Here is a tiny trained network, its code and every weight. The questions are about switching its units off for an input and a class, where a switched-off unit gives its printed mean instead of its output.

import numpy as np


def w(rows, s, z=0):
    codes = np.array(rows[::2]) - 128.0
    scale = np.full(codes.shape[1], s)
    scale[-1] = z or s
    return codes * scale


def norm(h):
    return h / np.sqrt((h * h).mean(-1, keepdims=True) + 1e-5)


def f(y):
    return y / 2 * (1 + np.tanh(0.7978845608 * (y + 0.044715 * y**3)))


def log_softmax(a):
    a = a - a.max(-1, keepdims=True)
    return a - np.log(np.exp(a).sum(-1, keepdims=True))


def net(x, mask):
    res = np.array(x, float).reshape(1, 6) / 4 @ E
    u = 0
    for l in range(4):
        y = f(norm(res) @ A[l][:, :-1].T + A[l][:, -1])
        res = res + np.where(mask[u : u + 7], y, B[l][:, -1]) @ B[l][:, :-1]
        u += 7
    return log_softmax(norm(res)[-1] @ U[:, :-1].T + U[:, -1])


A, B = {}, {}
E = w([
[131,127,122,126,127],'x0',
[127,127,131,129,129],'x1',
[150,157,102,97,209],'x2',
[124,125,132,129,132],'x3',
[149,193,224,42,111],'x4',
[5,186,85,100,108],'x5',
],0.0023)
A[0] = w([
[48,166,16,133,123,169],'L0N0',
[186,36,111,225,174,2],'L0N1',
[212,173,254,101,68,56],'L0N2',
[127,127,100,104,150,114],'L0N3',
[112,110,145,125,144,104],'L0N4',
[115,122,135,125,157,89],'L0N5',
[119,117,136,123,132,110],'L0N6',
],0.0025,0.00098)
B[0] = w([
[11,23,112,147,217,255],'L0N0',
[156,233,105,161,7,186],'L0N1',
[160,4,230,29,188,225],'L0N2',
[107,136,94,161,153,127],'L0N3',
[138,149,117,129,118,115],'L0N4',
[128,155,93,135,122,109],'L0N5',
[135,143,129,130,125,118],'L0N6',
],0.0016,0.00085)
A[1] = w([
[126,131,134,135,132,127],'L1N0',
[209,97,54,122,222,8],'L1N1',
[115,179,144,101,150,2],'L1N2',
[142,49,115,218,68,34],'L1N3',
[244,4,41,222,160,28],'L1N4',
[199,103,60,127,219,37],'L1N5',
[236,175,211,80,122,10],'L1N6',
],0.0033,0.0013)
B[1] = w([
[127,126,126,126,127,128],'L1N0',
[76,226,212,186,152,149],'L1N1',
[164,149,86,136,84,99],'L1N2',
[174,166,63,68,124,155],'L1N3',
[162,252,175,86,86,255],'L1N4',
[76,210,211,174,158,151],'L1N5',
[150,46,102,143,157,192],'L1N6',
],0.003,0.0017)
A[2] = w([
[213,82,115,218,35,128],'L2N0',
[113,131,145,129,116,99],'L2N1',
[182,208,197,83,141,113],'L2N2',
[81,130,155,74,252,73],'L2N3',
[56,153,35,131,68,25],'L2N4',
[47,123,161,2,116,63],'L2N5',
[50,90,180,78,37,5],'L2N6',
],0.0036,0.0021)
B[2] = w([
[148,192,44,2,73,198],'L2N0',
[130,133,147,131,136,108],'L2N1',
[146,89,76,198,105,250],'L2N2',
[128,148,9,118,108,178],'L2N3',
[177,72,177,178,139,166],'L2N4',
[223,213,143,159,74,199],'L2N5',
[126,194,244,147,176,118],'L2N6',
],0.0035,0.0012)
A[3] = w([
[114,175,98,57,139,67],'L3N0',
[107,2,141,142,88,81],'L3N1',
[148,94,151,101,138,93],'L3N2',
[108,174,111,101,159,115],'L3N3',
[188,167,175,131,109,16],'L3N4',
[150,182,126,183,158,5],'L3N5',
[142,47,89,108,209,107],'L3N6',
],0.0074,0.0022)
B[3] = w([
[189,105,89,154,88,181],'L3N0',
[153,49,122,253,83,219],'L3N1',
[127,89,151,125,134,147],'L3N2',
[150,76,120,125,96,197],'L3N3',
[51,115,99,151,135,248],'L3N4',
[180,104,197,159,136,161],'L3N5',
[93,144,157,42,168,239],'L3N6',
],0.0055,0.0013)
U = w([
[206,172,29,93,56,253],'0',
[178,12,209,103,78,105],'1',
[60,52,92,232,82,33],'2',
[48,209,224,98,75,59],'3',
[193,199,174,205,188,163],'4',
[170,100,183,30,236,81],'5',
[34,144,52,111,220,113],'6',
],0.011,0.0017)

Each question gives the input, the list of numbers given to net, and the class t.
The units are the neurons (one row each of A and B). Each row of codes is followed by its name. A weight is (code - 128) times the scale printed after its matrix; where a second scale follows, it is the last column's (A, B and U).
mask holds one flag per neuron, layer by layer. A switched-off neuron (its flag False) gives its mean, the last column of its row in B, instead of its output. The means were averaged over made-up inputs and are rounded, as every weight is.
A unit's drop is (log p(t) with every unit on - log p(t) with that unit switched off) / (log p(t) with every unit on - log p(t) with every unit switched off).
The circuit of an input: a set's keep is (log p(t) with only the set's units on - log p(t) with every unit switched off) / (log p(t) with every unit on - log p(t) with every unit switched off). Starting from the 12 units with the biggest drops (on a tie, the unit counted first), units are removed one at a time, each time the one whose removal leaves the highest keep (on an exact tie, the one counted first), for as long as the keep stays at least 0.8.
units of the circuit, in order: the units of the circuit, biggest drop first
most important unit: the unit with the biggest drop
top k neurons: the k neurons with the biggest drops, biggest first
k most important neurons of layer l: the k neurons of layer l with the biggest drops, biggest first
drop when u is switched off: that unit's drop, to one decimal
input [-7,-7,3,7,8,4], class 0: most important unit -> L3N0
input [1,4,0,6,0,4], class 2: units of the circuit, in order -> [L1N4; L2N0]
input [-6,-1,0,8,-2,-6], class 0: top 3 neurons -> [L0N1; L2N0; L0N0]
input [-4,-5,2,2,-8,-8], class 4: units of the circuit, in order -> [L1N1; L1N4]
input [7,1,4,-5,-8,-6], class 4: 3 most important neurons of layer 1 -> [L1N1; L1N5; L1N4]
input [-7,-4,7,0,8,1], class 0: top 2 neurons -> [L2N3; L3N0]
input [5,6,8,-8,-8,-5], class 4: units of the circuit, in order -> [L1N4; L1N1]
input [-2,2,2,-8,-4,0], class 4: units of the circuit, in order -> [L1N4; L3N5]
input [-6,1,0,-2,-6,-1], class 0: 2 most important neurons of layer 2 -> [L2N0; L2N6]
input [8,3,-7,7,0,-8], class 0: 2 most important neurons of layer 1 -> [L1N3; L1N4]
input [0,6,1,-2,-1,-5], class 4: units of the circuit, in order -> [L1N4; L3N1; L3N4; L3N6]
input [-3,-1,6,-4,-5,-1], class 4: top 2 neurons -> [L3N5; L1N4]
input [-3,6,4,-5,-6,-7], class 4: top 3 neurons -> [L1N1; L1N5; L3N5]
input [-5,-6,4,8,-7,-3], class 4: most important unit -> L3N5
input [-6,-7,1,2,-2,-6], class 4: top 3 neurons -> [L1N4; L1N1; L1N5]
input [-5,-1,2,-3,6,2], class 0: 2 most important neurons of layer 2 -> [L2N3; L2N5]
input [-4,2,2,1,7,6], class 0: top 2 neurons -> [L3N0; L2N3]
input [5,-4,1,-4,-1,-4], class 4: 2 most important neurons of layer 2 -> [L2N3; L2N2]
input [5,-2,-7,5,-2,-6], class 0: drop when L2N0 is switched off -> 0.7
input [-6,-5,7,8,7,8], class 0: most important unit -> L3N0
